Here is a tiny trained network, its code and every weight. The questions are about switching its units off for an input and a class, where a switched-off unit gives its printed mean instead of its output.

import numpy as np


def w(rows, s, z=0):
    codes = np.array(rows[::2]) - 128.0
    scale = np.full(codes.shape[1], s)
    scale[-1] = z or s
    return codes * scale


def f(y):
    return np.maximum(y, 0)


def log_softmax(a):
    a = a - a.max(-1, keepdims=True)
    return a - np.log(np.exp(a).sum(-1, keepdims=True))


def net(x, mask):
    res = np.array(x, float).reshape(1, 7) / 4 @ E
    y = f(res @ A[0][:, :-1].T + A[0][:, -1])
    res = res + np.where(mask, y, B[0][:, -1]) @ B[0][:, :-1]
    return log_softmax(res[-1] @ U[:, :-1].T + U[:, -1])


A, B = {}, {}
E = w([
[180,104,174,47,222],'x0',
[255,57,71,147,82],'x1',
[219,125,145,115,98],'x2',
[119,143,117,95,145],'x3',
[92,40,153,70,102],'x4',
[105,187,221,153,22],'x5',
[95,177,153,30,56],'x6',
],0.0073)
A[0] = w([
[90,145,175,158,100,104],'n1',
[62,151,73,65,189,78],'n2',
[167,75,157,115,169,98],'n3',
[130,138,139,124,51,121],'n4',
[64,123,176,181,129,82],'n5',
[84,114,155,156,119,113],'n6',
[213,144,133,184,89,72],'n7',
[91,106,130,102,135,56],'n8',
[143,150,156,103,96,83],'n9',
[97,150,137,142,113,78],'n10',
[188,71,174,105,204,58],'n11',
[142,86,143,102,196,21],'n12',
[107,53,126,169,90,90],'n13',
[93,129,173,168,113,74],'n14',
[76,184,90,104,182,2],'n15',
[145,96,86,138,152,205],'n16',
[117,149,138,115,154,7],'n17',
[156,138,133,80,79,106],'n18',
[170,159,130,125,117,171],'n19',
[97,128,166,102,69,158],'n20',
[120,128,170,77,42,82],'n21',
[220,183,151,179,93,140],'n22',
[73,93,103,147,130,177],'n23',
[140,106,140,119,149,98],'n24',
[132,126,153,76,210,151],'n25',
[173,192,112,124,162,142],'n26',
[84,154,156,148,148,35],'n27',
[57,180,90,124,158,187],'n28',
[144,81,90,168,95,92],'n29',
[122,8,80,141,124,158],'n30',
[128,132,145,104,89,40],'n31',
],0.015,0.0027)
B[0] = w([
[106,121,120,86,222,187],'n1',
[155,159,211,226,99,217],'n2',
[100,43,122,157,100,196],'n3',
[82,103,69,78,105,192],'n4',
[117,101,130,95,254,188],'n5',
[119,115,123,105,192,170],'n6',
[97,182,71,210,135,208],'n7',
[84,121,136,153,176,161],'n8',
[123,158,127,107,78,165],'n9',
[103,82,139,116,179,162],'n10',
[72,8,137,200,116,225],'n11',
[123,64,182,121,107,191],'n12',
[180,132,90,76,116,196],'n13',
[97,100,115,124,227,171],'n14',
[186,204,199,132,89,189],'n15',
[170,78,120,152,94,206],'n16',
[151,164,121,118,113,147],'n17',
[58,123,98,100,106,181],'n18',
[84,142,127,149,118,163],'n19',
[97,137,115,66,84,208],'n20',
[83,154,104,80,27,217],'n21',
[41,169,72,204,178,203],'n22',
[166,141,137,110,197,187],'n23',
[121,93,133,134,125,155],'n24',
[99,77,198,169,114,217],'n25',
[132,144,173,162,120,177],'n26',
[136,130,165,116,198,170],'n27',
[161,172,220,117,147,212],'n28',
[171,111,42,117,159,205],'n29',
[254,106,88,81,106,250],'n30',
[103,146,113,113,87,160],'n31',
],0.026,0.011)
U = w([
[128,180,48,184,118,101],'0',
[63,152,90,7,60,208],'1',
[176,168,203,119,97,253],'2',
[254,102,20,103,101,136],'3',
[181,184,86,59,100,23],'4',
[126,134,169,30,178,48],'5',
[147,18,159,117,78,86],'6',
],0.0074,0.0033)

Each question gives the input, the list of numbers given to net, and the class t.
The units are the neurons (one row each of A and B). Each row of codes is followed by its name. A weight is (code - 128) times the scale printed after its matrix; where a second scale follows, it is the last column's (A, B and U).
mask holds one flag per neuron, in row order. A switched-off neuron (its flag False) gives its mean, the last column of its row in B, instead of its output. The means were averaged over made-up inputs and are rounded, as every weight is.
A unit's drop is (log p(t) with every unit on - log p(t) with that unit switched off) / (log p(t) with every unit on - log p(t) with every unit switched off).
The circuit of an input: a set's keep is (log p(t) with only the set's units on - log p(t) with every unit switched off) / (log p(t) with every unit on - log p(t) with every unit switched off). Starting from the 12 units with the biggest drops (on a tie, the unit counted first), units are removed one at a time, each time the one whose removal leaves the highest keep (on an exact tie, the one counted first), for as long as the keep stays at least 0.8.
circuit, biggest first: the units of the circuit, biggest drop first
top k neurons: the k neurons with the biggest drops, biggest first
drop of u: that unit's drop, to one decimal
input [-8,-5,-5,-6,-5,-7,-7], class 5: circuit, biggest first => n5
input [-3,2,6,8,8,-5,5], class 1: circuit, biggest first => n18; n21
input [-8,6,4,-8,-4,5,4], class 0: top 2 neurons => n7; n22
input [5,-7,-4,8,6,5,4], class 5: top 2 neurons => n5; n1
input [6,5,2,-5,-6,3,-8], class 0: top 2 neurons => n22; n7
input [2,-4,-1,-2,-7,2,4], class 2: top 4 neurons => n15; n26; n28; n29
input [-2,5,5,-4,3,4,-8], class 3: top 3 neurons => n30; n13; n29
input [6,3,-8,-4,-8,-8,8], class 2: top 2 neurons => n15; n2
input [8,-8,-2,3,-2,5,-5], class 2: top 3 neurons => n15; n2; n25
input [7,-4,7,-4,-3,7,-5], class 0: drop of n22 => 0.2
input [-6,7,1,-8,-5,2,-5], class 0: drop of n7 => 0.3
input [-1,-2,-1,0,3,-2,4], class 2: drop of n2 => 0.2
